Below is a small trained network, with its code and all its weights. Each question gives an input and a class and asks what happens when units are switched off, that is, made to give their printed mean instead of their output.

import numpy as np


def w(rows, s, z=0):
    codes = np.array(rows[::2]) - 128.0
    scale = np.full(codes.shape[1], s)
    scale[-1] = z or s
    return codes * scale


def norm(h):
    return h / np.sqrt((h * h).mean(-1, keepdims=True) + 1e-5)


def f(y):
    return y / 2 * (1 + np.tanh(0.7978845608 * (y + 0.044715 * y**3)))


def log_softmax(a):
    a = a - a.max(-1, keepdims=True)
    return a - np.log(np.exp(a).sum(-1, keepdims=True))


def net(x, mask):
    res = np.array(x, float).reshape(1, 8) / 4 @ E
    u = 0
    for l in range(2):
        y = f(norm(res) @ A[l][:, :-1].T + A[l][:, -1])
        res = res + np.where(mask[u : u + 13], y, B[l][:, -1]) @ B[l][:, :-1]
        u += 13
    return log_softmax(norm(res)[-1] @ U[:, :-1].T + U[:, -1])


A, B = {}, {}
E = w([
[94,211,176,76,145,187,180,178],'x0',
[150,193,150,133,140,92,143,32],'x1',
[182,72,128,102,79,108,202,167],'x2',
[70,112,155,89,123,253,197,76],'x3',
[103,73,99,187,194,134,86,142],'x4',
[231,167,56,177,107,147,98,86],'x5',
[90,104,202,190,1,142,123,174],'x6',
[179,120,201,119,208,158,184,160],'x7',
],0.0088)
A[0] = w([
[95,63,144,113,134,90,174,128,130],'L0N0',
[108,149,148,153,110,145,145,119,9],'L0N1',
[168,124,118,128,100,22,94,112,153],'L0N2',
[148,216,124,67,48,110,171,119,108],'L0N3',
[105,122,92,95,122,119,51,81,109],'L0N4',
[91,141,126,165,135,141,117,135,55],'L0N5',
[151,128,205,148,102,107,95,187,163],'L0N6',
[182,181,169,77,194,115,155,102,174],'L0N7',
[114,32,147,76,129,77,183,159,141],'L0N8',
[167,104,178,144,101,118,86,193,129],'L0N9',
[100,138,153,140,145,156,164,142,3],'L0N10',
[252,107,158,150,128,117,196,89,181],'L0N11',
[208,116,28,109,138,97,98,167,165],'L0N12',
],0.024,0.0054)
B[0] = w([
[193,80,216,81,171,135,100,154,190],'L0N0',
[130,101,93,105,135,162,171,126,135],'L0N1',
[79,143,41,191,145,21,157,49,237],'L0N2',
[124,129,173,10,25,174,105,159,201],'L0N3',
[188,91,201,170,135,81,61,58,182],'L0N4',
[168,73,117,140,135,150,128,147,141],'L0N5',
[37,125,148,158,180,240,84,153,207],'L0N6',
[21,188,136,170,223,101,181,212,238],'L0N7',
[137,90,143,49,81,213,145,190,227],'L0N8',
[124,203,137,137,125,152,139,242,202],'L0N9',
[125,90,98,118,148,107,116,66,158],'L0N10',
[180,66,154,143,68,217,5,67,227],'L0N11',
[204,57,34,58,154,73,154,168,250],'L0N12',
],0.021,0.015)
A[1] = w([
[164,160,78,151,104,190,183,136,55],'L1N0',
[141,166,142,117,93,199,129,199,153],'L1N1',
[110,207,188,210,110,127,95,95,53],'L1N2',
[253,130,95,137,67,106,116,98,53],'L1N3',
[207,135,86,137,90,125,118,78,22],'L1N4',
[89,169,131,199,103,172,127,120,6],'L1N5',
[141,107,113,222,43,95,147,221,130],'L1N6',
[108,181,127,173,98,109,109,128,40],'L1N7',
[178,173,54,154,168,87,124,203,4],'L1N8',
[131,135,82,168,130,48,148,104,56],'L1N9',
[155,145,94,112,195,116,240,152,51],'L1N10',
[98,219,139,121,70,106,205,95,68],'L1N11',
[182,152,170,65,110,190,220,118,62],'L1N12',
],0.017,0.0035)
B[1] = w([
[91,97,144,73,121,68,71,129,129],'L1N0',
[116,99,172,104,89,191,111,114,252],'L1N1',
[81,178,76,189,113,160,95,66,145],'L1N2',
[203,67,83,182,65,142,104,94,189],'L1N3',
[146,99,26,113,83,170,103,115,169],'L1N4',
[161,144,223,129,193,122,107,42,145],'L1N5',
[96,95,148,91,253,113,132,102,156],'L1N6',
[145,190,158,112,152,131,166,78,130],'L1N7',
[72,81,180,104,172,77,220,122,194],'L1N8',
[115,166,135,91,120,228,162,182,185],'L1N9',
[93,115,80,167,138,62,149,177,171],'L1N10',
[154,172,137,167,28,70,125,164,137],'L1N11',
[104,106,139,177,183,198,26,202,185],'L1N12',
],0.021,0.012)
U = w([
[234,48,33,132,56,99,81,41,220],'0',
[91,111,69,128,207,46,194,164,169],'1',
[104,111,199,54,87,251,86,200,167],'2',
[230,186,153,119,94,140,229,93,2],'3',
[88,198,151,215,151,156,87,35,138],'4',
[241,124,208,134,120,120,138,84,36],'5',
[96,225,128,115,48,66,159,114,71],'6',
[232,207,128,134,97,153,215,108,9],'7',
],0.015,0.0068)

Each question gives the input, the list of numbers given to net, and the class t.
The units are the neurons (one row each of A and B). Each row of codes is followed by its name. A weight is (code - 128) times the scale printed after its matrix; where a second scale follows, it is the last column's (A, B and U).
mask holds one flag per neuron, layer by layer. A switched-off neuron (its flag False) gives its mean, the last column of its row in B, instead of its output. The means were averaged over made-up inputs and are rounded, as every weight is.
A unit's drop is (log p(t) with every unit on - log p(t) with that unit switched off) / (log p(t) with every unit on - log p(t) with every unit switched off).
The circuit of an input: a set's keep is (log p(t) with only the set's units on - log p(t) with every unit switched off) / (log p(t) with every unit on - log p(t) with every unit switched off). Starting from the 12 units with the biggest drops (on a tie, the unit counted first), units are removed one at a time, each time the one whose removal leaves the highest keep (on an exact tie, the one counted first), for as long as the keep stays at least 0.8.
units of the circuit, in order: the units of the circuit, biggest drop first
k most important neurons: the k neurons with the biggest drops, biggest first
k most important neurons of layer l: the k neurons of layer l with the biggest drops, biggest first
drop when u is switched off: that unit's drop, to one decimal
input [-8,0,7,1,-3,0,5,-4], class 0: units of the circuit, in order	L0N2
input [2,7,7,8,1,5,-7,8], class 4: units of the circuit, in order	L0N12; L0N8; L1N2
input [-5,-1,-2,-7,2,7,0,-3], class 0: 3 most important neurons	L0N7; L0N4; L1N3
input [-8,-1,1,-7,3,-8,-6,2], class 1: 3 most important neurons of layer 0	L0N11; L0N2; L0N3
input [6,-3,1,8,4,7,-5,2], class 4: 2 most important neurons	L0N12; L0N8
input [7,4,-8,5,-3,-1,-3,-1], class 6: 3 most important neurons	L0N7; L0N11; L0N8
input [5,2,-6,-7,6,6,8,-5], class 4: 2 most important neurons	L0N6; L0N12
input [-8,-2,0,1,7,6,2,-5], class 0: 2 most important neurons of layer 0	L0N7; L0N4
input [6,4,-8,6,5,4,-7,0], class 1: 3 most important neurons	L0N11; L0N7; L0N6
input [-7,-1,-8,7,7,-2,1,7], class 0: 4 most important neurons	L0N7; L0N8; L0N9; L0N6
input [-5,5,0,-1,-6,-2,-5,6], class 4: 3 most important neurons	L0N7; L0N11; L0N2
input [1,6,-4,-2,-3,3,-6,7], class 4: 4 most important neurons	L0N7; L0N11; L0N8; L0N12
input [8,0,-4,4,-4,-6,-7,-2], class 6: 2 most important neurons	L0N7; L0N11
input [-4,5,-3,-8,4,6,2,-1], class 0: units of the circuit, in order	L0N7
input [-5,2,-8,-7,3,1,-3,-3], class 0: 2 most important neurons	L0N7; L0N4
input [-3,-5,-5,0,4,0,4,0], class 4: 2 most important neurons of layer 1	L1N2; L1N5
input [5,7,-4,-8,-2,-6,-1,-7], class 6: drop when L1N11 is switched off	0.1
input [3,5,1,0,5,3,2,1], class 4: drop when L0N12 is switched off	0.4
input [1,4,-7,-1,-2,3,-7,-2], class 1: drop when L0N0 is switched off	0.0
input [1,0,-4,-6,-6,-6,-5,7], class 1: most important neuron of layer 0	L0N7
